Below are the code and all the weights of a small trained network. Each question names an input and a target symbol and asks about switching units off, where a switched-off unit gives its printed mean instead of its output.

import numpy as np


def w(rows, s, z=0):
    codes = np.array(rows[::2]) - 128.0
    scale = np.full(codes.shape[1], s)
    scale[-1] = z or s
    return codes * scale


def norm(h):
    return h / np.sqrt((h * h).mean(-1, keepdims=True) + 1e-5)


def f(y):
    return np.maximum(y, 0)


def softmax(a):
    e = np.exp(a - a.max(-1, keepdims=True))
    return e / e.sum(-1, keepdims=True)


def log_softmax(a):
    a = a - a.max(-1, keepdims=True)
    return a - np.log(np.exp(a).sum(-1, keepdims=True))


def net(x, mask):
    ids = ['γζλμξστφψω'.index(c) for c in x.split()]
    T = len(ids)
    res = E[ids] + P[:T]
    u = 0
    for l in range(2):
        q, k, v = (norm(res) @ M[l].T for M in (Q, K, V))
        z = softmax(np.where(np.tri(T) > 0, q @ k.T / 2**0.5, -1e9)) @ v
        res = res + np.where(mask[u], z, O[l][:, -1]) @ O[l][:, :-1]
        u += 1
        y = f(norm(res) @ A[l][:, :-1].T + A[l][:, -1])
        res = res + np.where(mask[u : u + 12], y, B[l][:, -1]) @ B[l][:, :-1]
        u += 12
    return log_softmax(norm(res)[-1] @ U[:, :-1].T + U[:, -1])


Q, K, V, O, A, B = {}, {}, {}, {}, {}, {}
E = w([
[83,90,62,118,142,160],'γ',
[180,153,122,104,254,128],'ζ',
[184,89,78,133,94,48],'λ',
[59,151,37,149,159,181],'μ',
[167,167,37,223,67,120],'ξ',
[128,61,141,98,57,183],'σ',
[87,168,135,63,179,157],'τ',
[162,168,37,216,97,101],'φ',
[117,106,129,6,221,127],'ψ',
[179,120,138,71,152,154],'ω',
],0.0084)
P = w([
[152,176,124,211,40,3],'0',
[129,184,37,3,80,142],'1',
[80,102,190,117,213,185],'2',
[146,171,32,16,73,143],'3',
[96,84,187,128,206,184],'4',
[161,163,32,20,70,146],'5',
[108,76,185,139,199,188],'6',
[179,159,36,29,66,149],'7',
[124,73,172,152,180,176],'8',
[198,163,42,44,64,149],'9',
[134,61,168,159,167,173],'10',
],0.0054)
Q[0] = w([
[145,43,61,88,197,253],'L0H0',
[84,187,186,205,132,63],'L0H0',
],0.0046)
K[0] = w([
[242,177,39,87,200,152],'L0H0',
[76,97,140,151,2,97],'L0H0',
],0.0055)
V[0] = w([
[227,126,125,109,137,204],'L0H0',
[235,51,158,250,248,97],'L0H0',
],0.0021)
O[0] = w([
[224,197,204,85,141,253,189],'L0H0',
[160,130,131,160,118,156,5],'L0H0',
],0.0035,0.0014)
A[0] = w([
[1,208,127,102,81,94,111],'L0N0',
[223,101,32,222,79,45,119],'L0N1',
[191,158,49,152,163,102,66],'L0N2',
[54,116,251,113,162,75,152],'L0N3',
[207,226,225,85,127,162,199],'L0N4',
[209,92,224,23,183,65,157],'L0N5',
[197,64,143,71,46,62,3],'L0N6',
[91,147,163,79,23,180,138],'L0N7',
[132,129,81,138,87,245,15],'L0N8',
[116,209,110,91,194,156,118],'L0N9',
[29,15,119,162,104,90,101],'L0N10',
[81,155,23,161,114,174,173],'L0N11',
],0.0049,0.0019)
B[0] = w([
[179,115,137,152,143,84,162],'L0N0',
[40,78,141,69,175,168,215],'L0N1',
[119,133,158,93,100,199,177],'L0N2',
[137,246,203,75,124,122,172],'L0N3',
[65,70,88,219,109,164,202],'L0N4',
[81,189,115,182,88,173,254],'L0N5',
[114,187,154,156,169,204,173],'L0N6',
[144,118,73,168,152,152,178],'L0N7',
[183,117,214,86,109,3,176],'L0N8',
[137,69,141,134,55,122,223],'L0N9',
[40,112,210,111,178,206,154],'L0N10',
[83,121,170,35,186,172,206],'L0N11',
],0.0051,0.0044)
Q[1] = w([
[10,108,237,186,253,162],'L1H0',
[104,104,113,69,78,216],'L1H0',
],0.013)
K[1] = w([
[255,101,139,149,151,226],'L1H0',
[157,93,127,220,74,82],'L1H0',
],0.014)
V[1] = w([
[165,255,90,173,156,203],'L1H0',
[91,105,40,119,245,158],'L1H0',
],0.0059)
O[1] = w([
[228,55,56,162,217,124,225],'L1H0',
[148,172,2,199,86,49,254],'L1H0',
],0.0093,0.00099)
A[1] = w([
[116,132,175,83,165,209,183],'L1N0',
[125,73,155,131,193,166,225],'L1N1',
[86,125,136,98,188,26,17],'L1N2',
[148,161,167,203,195,118,230],'L1N3',
[126,97,143,214,182,8,3],'L1N4',
[76,85,232,121,119,164,79],'L1N5',
[161,209,116,109,123,175,145],'L1N6',
[92,183,201,142,124,110,89],'L1N7',
[110,198,180,83,36,116,22],'L1N8',
[140,200,201,188,112,9,72],'L1N9',
[140,186,73,103,103,76,89],'L1N10',
[190,124,94,124,125,76,120],'L1N11',
],0.012,0.0046)
B[1] = w([
[123,98,110,193,107,112,248],'L1N0',
[152,178,155,130,117,160,223],'L1N1',
[188,187,151,40,116,145,134],'L1N2',
[131,85,111,92,118,123,166],'L1N3',
[123,186,177,28,250,166,138],'L1N4',
[75,145,187,149,146,110,193],'L1N5',
[107,105,148,77,140,109,172],'L1N6',
[155,69,144,102,85,145,154],'L1N7',
[148,153,74,133,173,150,174],'L1N8',
[130,53,25,159,141,124,132],'L1N9',
[180,116,178,153,115,126,156],'L1N10',
[52,141,170,140,165,98,148],'L1N11',
],0.014,0.012)
U = w([
[71,172,124,56,79,188,112],'γ',
[107,128,144,81,224,153,128],'ζ',
[46,84,34,152,131,153,39],'λ',
[155,216,73,120,97,120,192],'μ',
[154,145,128,158,64,57,252],'ξ',
[70,115,221,161,124,148,119],'σ',
[120,6,114,95,108,121,127],'τ',
[135,98,71,197,163,65,95],'φ',
[174,127,209,44,105,132,121],'ψ',
[180,109,106,159,120,224,96],'ω',
],0.013,0.0023)

Each question gives the input, a string of symbols that net reads in full, and the target symbol t.
The units are the heads (2 rows each of Q, K, V and O) and the neurons (one row each of A and B). Each row of codes is followed by its name. A weight is (code - 128) times the scale printed after its matrix; where a second scale follows, it is the last column's (O, A, B and U).
mask holds one flag per unit, layer by layer, with each layer's heads first. A switched-off unit (its flag False) gives its mean, the last column of its rows in O or B, instead of its output. The means were averaged over made-up inputs and are rounded, as every weight is.
A unit's drop is (log p(t) with every unit on - log p(t) with that unit switched off) / (log p(t) with every unit on - log p(t) with every unit switched off).
The circuit of an input: a set's keep is (log p(t) with only the set's units on - log p(t) with every unit switched off) / (log p(t) with every unit on - log p(t) with every unit switched off). Starting from the 12 units with the biggest drops (on a tie, the unit counted first), units are removed one at a time, each time the one whose removal leaves the highest keep (on an exact tie, the one counted first), for as long as the keep stays at least 0.8.
circuit, biggest first: the units of the circuit, biggest drop first
most important unit: the unit with the biggest drop
top k neurons: the k neurons with the biggest drops, biggest first
top k neurons in layer l: the k neurons of layer l with the biggest drops, biggest first
input ψ σ ψ ψ τ τ τ μ, target ω: top neuron in layer 0 : L0N5
input φ ζ ξ ζ λ γ ψ τ ζ σ, target ψ: circuit, biggest first : L1N0, L0N8, L0N1
input ψ ζ ψ ξ, target ω: top 2 neurons : L0N1, L0N5
input ψ γ σ ζ ξ, target ζ: circuit, biggest first : L1H0, L1N4, L1N0
input ω ω ζ σ τ ξ σ μ, target ζ: top 2 neurons : L0N4, L0N6
input ζ φ λ ψ φ ω τ ζ τ, target ζ: circuit, biggest first : L1H0, L1N0
input ζ γ ψ μ, target φ: circuit, biggest first : L1H0, L0N8
input σ λ ω τ ψ φ, target λ: top 2 neurons : L0N11, L0N6
input ω φ ψ λ τ λ λ μ, target ζ: circuit, biggest first : L1H0, L0N6, L0N11, L0N4
input ξ ω μ ζ τ, target ζ: circuit, biggest first : L1H0, L1N0, L0N1
input ξ ξ ξ μ φ ζ, target τ: top 3 neurons : L0N5, L0N1, L1N6
input ξ ψ ω μ μ μ, target τ: top 2 neurons : L0N1, L0N9
input μ ζ ξ ξ ψ λ φ, target ζ: circuit, biggest first : L1H0, L1N4
input ψ ψ σ ψ φ ω, target ω: top 3 neurons : L0N5, L1N5, L0N8
input λ ξ ψ ξ ψ σ ζ ψ, target γ: circuit, biggest first : L1H0, L0N1, L1N8
input λ λ ψ ξ ψ γ ψ μ ζ σ, target γ: most important unit : L0N1
input ψ ξ τ σ ω, target ω: top 2 neurons : L0N11, L1N1
input τ ξ ψ, target ψ: top 2 neurons : L0N1, L1N2
input ψ λ φ σ, target ω: top 2 neurons : L0N5, L1N5
input σ τ ψ τ, target λ: most important unit : L1H0
input ξ σ ω τ ω τ, target τ: top 3 neurons : L0N1, L0N8, L0N9
input ξ τ ψ τ ξ, target ξ: top 2 neurons in layer 1 : L1N10, L1N5
input ξ μ γ ψ τ φ, target τ: top 4 neurons in layer 0 : L0N1, L0N9, L0N8, L0N2
input σ γ σ ξ ψ ζ ζ ω, target λ: top 2 neurons in layer 1 : L1N1, L1N8
input ω ξ ζ γ γ ζ τ τ λ ω, target ζ: top 3 neurons in layer 0 : L0N4, L0N1, L0N6
input ξ ψ σ λ ψ μ, target τ: top 3 neurons : L0N1, L0N9, L1N1
input γ ω ξ ψ γ, target ω: top neuron : L1N1
input ψ ζ λ ψ μ γ ψ ψ ξ γ, target ω: top 2 neurons in layer 1 : L1N5, L1N1
input σ λ ψ τ γ τ γ λ ζ ψ λ, target ζ: top 2 neurons in layer 1 : L1N4, L1N0
